Here is a tiny trained network, its code and every weight. The questions are about switching its units off for an input and a class, where a switched-off unit gives its printed mean instead of its output.

import numpy as np


def w(rows, s, z=0):
    codes = np.array(rows[::2]) - 128.0
    scale = np.full(codes.shape[1], s)
    scale[-1] = z or s
    return codes * scale


def f(y):
    return y / 2 * (1 + np.tanh(0.7978845608 * (y + 0.044715 * y**3)))


def log_softmax(a):
    a = a - a.max(-1, keepdims=True)
    return a - np.log(np.exp(a).sum(-1, keepdims=True))


def net(x, mask):
    res = np.array(x, float).reshape(1, 5) / 4 @ E
    y = f(res @ A[0][:, :-1].T + A[0][:, -1])
    res = res + np.where(mask, y, B[0][:, -1]) @ B[0][:, :-1]
    return log_softmax(res[-1] @ U[:, :-1].T + U[:, -1])


A, B = {}, {}
E = w([
[180,83,169,3,106],'x0',
[213,209,56,105,109],'x1',
[140,112,125,138,151],'x2',
[133,117,126,145,91],'x3',
[109,162,138,111,86],'x4',
],0.012)
A[0] = w([
[129,57,186,93,110,126],'n0',
[89,165,86,207,146,228],'n1',
[68,70,182,148,112,218],'n2',
[208,63,190,7,98,188],'n3',
[48,87,244,151,149,254],'n4',
[126,118,212,143,120,144],'n5',
],0.014,0.0078)
B[0] = w([
[78,65,209,56,243,180],'n0',
[116,245,88,212,111,215],'n1',
[34,88,162,123,184,203],'n2',
[168,49,174,39,72,253],'n3',
[41,69,100,149,168,236],'n4',
[60,111,106,85,163,159],'n5',
],0.011,0.021)
U = w([
[17,107,125,211,146,145],'0',
[253,105,164,109,86,140],'1',
[122,96,131,155,122,12],'2',
[72,58,133,89,150,115],'3',
[204,184,100,185,104,254],'4',
[111,135,151,124,159,27],'5',
],0.013,0.0052)

Each question gives the input, the list of numbers given to net, and the class t.
The units are the neurons (one row each of A and B). Each row of codes is followed by its name. A weight is (code - 128) times the scale printed after its matrix; where a second scale follows, it is the last column's (A, B and U).
mask holds one flag per neuron, in row order. A switched-off neuron (its flag False) gives its mean, the last column of its row in B, instead of its output. The means were averaged over made-up inputs and are rounded, as every weight is.
A unit's drop is (log p(t) with every unit on - log p(t) with that unit switched off) / (log p(t) with every unit on - log p(t) with every unit switched off).
The circuit of an input: a set's keep is (log p(t) with only the set's units on - log p(t) with every unit switched off) / (log p(t) with every unit on - log p(t) with every unit switched off). Starting from all 6 units, units are removed one at a time, each time the one whose removal leaves the highest keep (on an exact tie, the one counted first), for as long as the keep stays at least 0.8.
circuit, biggest first: the units of the circuit, biggest drop first
unit that matters most: the unit with the biggest drop
top k neurons: the k neurons with the biggest drops, biggest first
drop of u: that unit's drop, to one decimal
input [1,8,1,-5,-7], class 1: unit that matters most : n1
input [-3,1,-2,-8,7], class 4: circuit, biggest first : n4, n2, n0
input [1,6,-6,-8,4], class 1: top 2 neurons : n1, n4
input [-6,2,2,-1,-8], class 4: circuit, biggest first : n4, n2
input [0,-5,4,-2,0], class 0: top 2 neurons : n3, n4
input [5,1,2,2,-3], class 1: top 3 neurons : n4, n2, n3
input [0,-4,-7,3,5], class 0: top 2 neurons : n3, n4
input [2,2,-1,2,8], class 1: drop of n4 : 0.2
input [7,2,-6,-2,-5], class 1: drop of n4 : 0.2
input [0,-4,7,-2,8], class 0: drop of n3 : 2.3
